Small tables with named rows and columns. After each table, cells are looked up by row and column.

kikif
cols = fas, nor, fuz, zav, notibi
ravu: [223, 179, 215, 217, 70]
mel: [223, 187, 155, 194, 137]
vop: [120, 180, 161, 105, 191]
nid: [223, 252, 204, 153, 112]
kavam: [177, 245, 187, 113, 155]
zer: [134, 58, 134, 215, 157]
vami: [227, 173, 210, 225, 69]
kud: [85, 164, 154, 85, 211]
pelibur: [202, 200, 159, 164, 151]
pavope: [192, 123, 155, 219, 129]
refet: [85, 142, 161, 104, 195]
rivu: [151, 112, 212, 204, 89]
vofif: [144, 164, 123, 131, 209]
giz: [148, 83, 135, 207, 159]

nid, fuz => 204
pavope, zav => 219
giz, notibi => 159
vami, notibi => 69
kud, fuz => 154
vop, notibi => 191
giz, fuz => 135
rivu, fas => 151
rivu, nor => 112
kud, nor => 164
giz, fas => 148
kavam, zav => 113
vop, zav => 105
rivu, zav => 204
pelibur, notibi => 151
giz, nor => 83
vop, fas => 120
vami, nor => 173

Table losa
	gud	ronim	paz	zit	bivu	gim	lovugo
rof	7083	6645	4028	5872	5688	5729	4182
tusesil	9842	4476	1432	7210	3695	7193	1591
tuzag	8658	3353	4758	7558	4123	7804	4762
vosevav	9468	3515	3776	2719	2170	2891	5368
sif	4616	9630	6360	4488	8047	4138	6579

zit of tusesil is 7210
gud of sif is 4616
lovugo of rof is 4182
bivu of sif is 8047
bivu of tuzag is 4123
gim of rof is 5729
zit of tuzag is 7558
gim of tusesil is 7193
ronim of sif is 9630
gud of tusesil is 9842
ronim of tusesil is 4476
ronim of vosevav is 3515
bivu of rof is 5688
ronim of rof is 6645
gim of vosevav is 2891
zit of sif is 4488
lovugo of sif is 6579
lovugo of vosevav is 5368

Table dib
|  | tes | kib | gupanos | tugor | movaba | diz | non | danol | dum |
|---|---|---|---|---|---|---|---|---|---|
| gavekal | 7.348 | -0.727 | 2.641 | -3.115 | 1.001 | -1.436 | -1.896 | -0.655 | -5.041 |
| fugane | -6.460 | 4.478 | -3.165 | 8.614 | 1.271 | -3.580 | -2.372 | 4.148 | 4.580 |
| suge | -0.971 | -1.613 | 4.738 | -3.233 | -2.897 | 4.437 | 2.957 | -5.123 | -0.728 |
| ner | -7.416 | 1.787 | -3.460 | 7.586 | 0.120 | -2.787 | -4.137 | 4.568 | 5.882 |
| bon | -2.324 | -1.722 | 4.656 | -2.826 | -2.934 | 3.955 | 5.850 | -6.176 | -1.315 |
| vit | -7.196 | 4.550 | -3.354 | 7.094 | -0.360 | -3.303 | -6.601 | 3.593 | 6.179 |
| fovib | -0.438 | -0.584 | 3.236 | -3.561 | -4.175 | 5.637 | 4.908 | -4.947 | -1.940 |
| voz | -4.243 | 4.821 | -5.943 | 7.240 | 0.781 | -1.144 | -3.980 | 4.080 | 4.291 |
| fisi | 0.817 | -2.969 | 2.390 | -2.437 | -2.002 | 2.850 | 3.738 | -3.662 | 0.249 |
| gumap | -6.680 | 5.886 | -2.323 | 6.832 | 1.007 | -3.139 | -2.217 | 2.649 | 5.945 |
| repilep | 0.509 | -0.602 | 2.826 | -3.683 | -3.264 | 4.676 | 5.052 | -3.573 | 0.554 |
| vetaru | -4.959 | 3.150 | -2.617 | 5.465 | 0.297 | -1.147 | -0.055 | 4.099 | 5.962 |
| sisadup | 1.130 | -1.186 | 2.351 | -2.540 | -2.968 | 3.935 | 4.130 | -3.170 | 0.128 |
| lag | -5.187 | 1.189 | -2.439 | 5.049 | -1.195 | -1.603 | -4.399 | 5.059 | 4.291 |

non of gumap is -2.217
danol of fugane is 4.148
tugor of fovib is -3.561
dum of repilep is 0.554
danol of fisi is -3.662
movaba of gumap is 1.007
gupanos of gavekal is 2.641
Which row has the largest danol? lag

